Here is a tiny trained network, its code and every weight. The questions are about switching its units off for an input and a target symbol, where a switched-off unit gives its printed mean instead of its output.

import numpy as np


def w(rows, s, z=0):
    codes = np.array(rows[::2]) - 128.0
    scale = np.full(codes.shape[1], s)
    scale[-1] = z or s
    return codes * scale


def f(y):
    return y / 2 * (1 + np.tanh(0.7978845608 * (y + 0.044715 * y**3)))


def softmax(a):
    e = np.exp(a - a.max(-1, keepdims=True))
    return e / e.sum(-1, keepdims=True)


def log_softmax(a):
    a = a - a.max(-1, keepdims=True)
    return a - np.log(np.exp(a).sum(-1, keepdims=True))


def net(x, mask):
    ids = ['βδζηθλπστψω'.index(c) for c in x.split()]
    T = len(ids)
    res = E[ids] + P[:T]
    q, k, v = (res @ M[0].T for M in (Q, K, V))
    z = softmax(np.where(np.tri(T) > 0, q @ k.T / 2**0.5, -1e9)) @ v
    res = res + np.where(mask[0], z, O[0][:, -1]) @ O[0][:, :-1]
    y = f(res @ A[0][:, :-1].T + A[0][:, -1])
    res = res + np.where(mask[1:9], y, B[0][:, -1]) @ B[0][:, :-1]
    return log_softmax(res[-1] @ U[:, :-1].T + U[:, -1])


Q, K, V, O, A, B = {}, {}, {}, {}, {}, {}
E = w([
[133,132,55,107,97,15],'β',
[165,8,168,99,36,28],'δ',
[122,216,107,85,89,154],'ζ',
[65,199,174,114,186,85],'η',
[92,145,37,107,179,119],'θ',
[188,106,173,161,61,194],'λ',
[132,127,139,125,96,142],'π',
[183,206,255,25,133,209],'σ',
[189,149,25,187,165,79],'τ',
[215,254,3,56,58,111],'ψ',
[16,123,119,123,126,181],'ω',
],0.016)
P = w([
[185,113,181,227,203,147],'0',
[19,117,179,232,26,95],'1',
[253,9,95,140,197,127],'2',
[231,106,80,114,170,116],'3',
[47,141,247,183,99,117],'4',
[194,35,188,180,216,88],'5',
],0.0076)
Q[0] = w([
[160,115,4,62,59,110],'h1',
[199,140,39,107,195,99],'h1',
],0.0039)
K[0] = w([
[248,168,116,64,84,36],'h1',
[161,253,1,109,216,154],'h1',
],0.0062)
V[0] = w([
[54,159,185,129,169,180],'h1',
[131,202,114,90,1,101],'h1',
],0.0081)
O[0] = w([
[109,189,77,49,168,129,5],'h1',
[118,248,177,92,166,66,110],'h1',
],0.014,0.0021)
A[0] = w([
[143,163,147,14,189,189,112],'n1',
[161,66,56,111,189,140,139],'n2',
[79,59,184,155,80,61,226],'n3',
[50,64,75,89,35,70,192],'n4',
[17,121,91,157,54,25,169],'n5',
[31,197,228,70,60,215,108],'n6',
[102,67,11,254,50,181,253],'n7',
[181,172,173,98,219,86,212],'n8',
],0.0081,0.0037)
B[0] = w([
[169,102,30,135,76,153,151],'n1',
[105,80,134,117,84,43,165],'n2',
[47,187,127,196,208,171,186],'n3',
[45,189,173,124,198,105,155],'n4',
[132,209,58,208,165,144,168],'n5',
[88,246,31,200,146,131,170],'n6',
[78,151,180,91,47,130,251],'n7',
[131,2,86,134,227,88,165],'n8',
],0.007,0.013)
U = w([
[59,205,81,168,103,78,164],'β',
[51,189,150,146,135,157,78],'δ',
[136,207,109,92,105,116,86],'ζ',
[76,51,95,123,194,169,88],'η',
[50,86,139,2,81,52,112],'θ',
[184,144,218,80,74,190,184],'λ',
[107,109,161,84,106,137,67],'π',
[199,152,98,60,153,170,2],'σ',
[127,1,90,240,106,129,97],'τ',
[180,114,178,118,180,85,179],'ψ',
[32,121,138,59,142,145,161],'ω',
],0.0079,0.0037)

Each question gives the input, a string of symbols that net reads in full, and the target symbol t.
The units are the heads (2 rows each of Q, K, V and O) and the neurons (one row each of A and B). Each row of codes is followed by its name. A weight is (code - 128) times the scale printed after its matrix; where a second scale follows, it is the last column's (O, A, B and U).
mask holds one flag per unit, heads first, then neurons. A switched-off unit (its flag False) gives its mean, the last column of its rows in O or B, instead of its output. The means were averaged over made-up inputs and are rounded, as every weight is.
A unit's drop is (log p(t) with every unit on - log p(t) with that unit switched off) / (log p(t) with every unit on - log p(t) with every unit switched off).
The circuit of an input: a set's keep is (log p(t) with only the set's units on - log p(t) with every unit switched off) / (log p(t) with every unit on - log p(t) with every unit switched off). Starting from all 9 units, units are removed one at a time, each time the one whose removal leaves the highest keep (on an exact tie, the one counted first), for as long as the keep stays at least 0.8.
units of the circuit, in order: the units of the circuit, biggest drop first
unit that matters most: the unit with the biggest drop
k most important neurons: the k neurons with the biggest drops, biggest first
drop of u: that unit's drop, to one decimal
input θ β β ψ ω, target β: unit that matters most -> n6
input ψ λ λ η λ β, target ψ: 4 most important neurons -> [n8, n6, n7, n1]
input β β λ, target λ: units of the circuit, in order -> [n8, n6, n5]
input θ λ ζ ζ ψ π, target ψ: units of the circuit, in order -> [h1, n7, n6]
input λ ψ τ θ σ θ, target τ: units of the circuit, in order -> [h1, n4]
input λ ψ η, target ψ: 3 most important neurons -> [n7, n6, n3]
input β η τ η β ψ, target ψ: 2 most important neurons -> [n8, n7]
input π β τ η λ, target β: 2 most important neurons -> [n6, n7]
input ζ θ λ τ σ, target β: 2 most important neurons -> [n6, n1]
input θ λ β δ, target δ: 3 most important neurons -> [n3, n4, n8]
input λ π λ σ, target σ: drop of n8 -> 0.1
input ψ η β, target ψ: drop of n8 -> 0.4
input η π λ λ ζ η, target η: drop of n7 -> 0.2
input λ β θ, target θ: unit that matters most -> n7
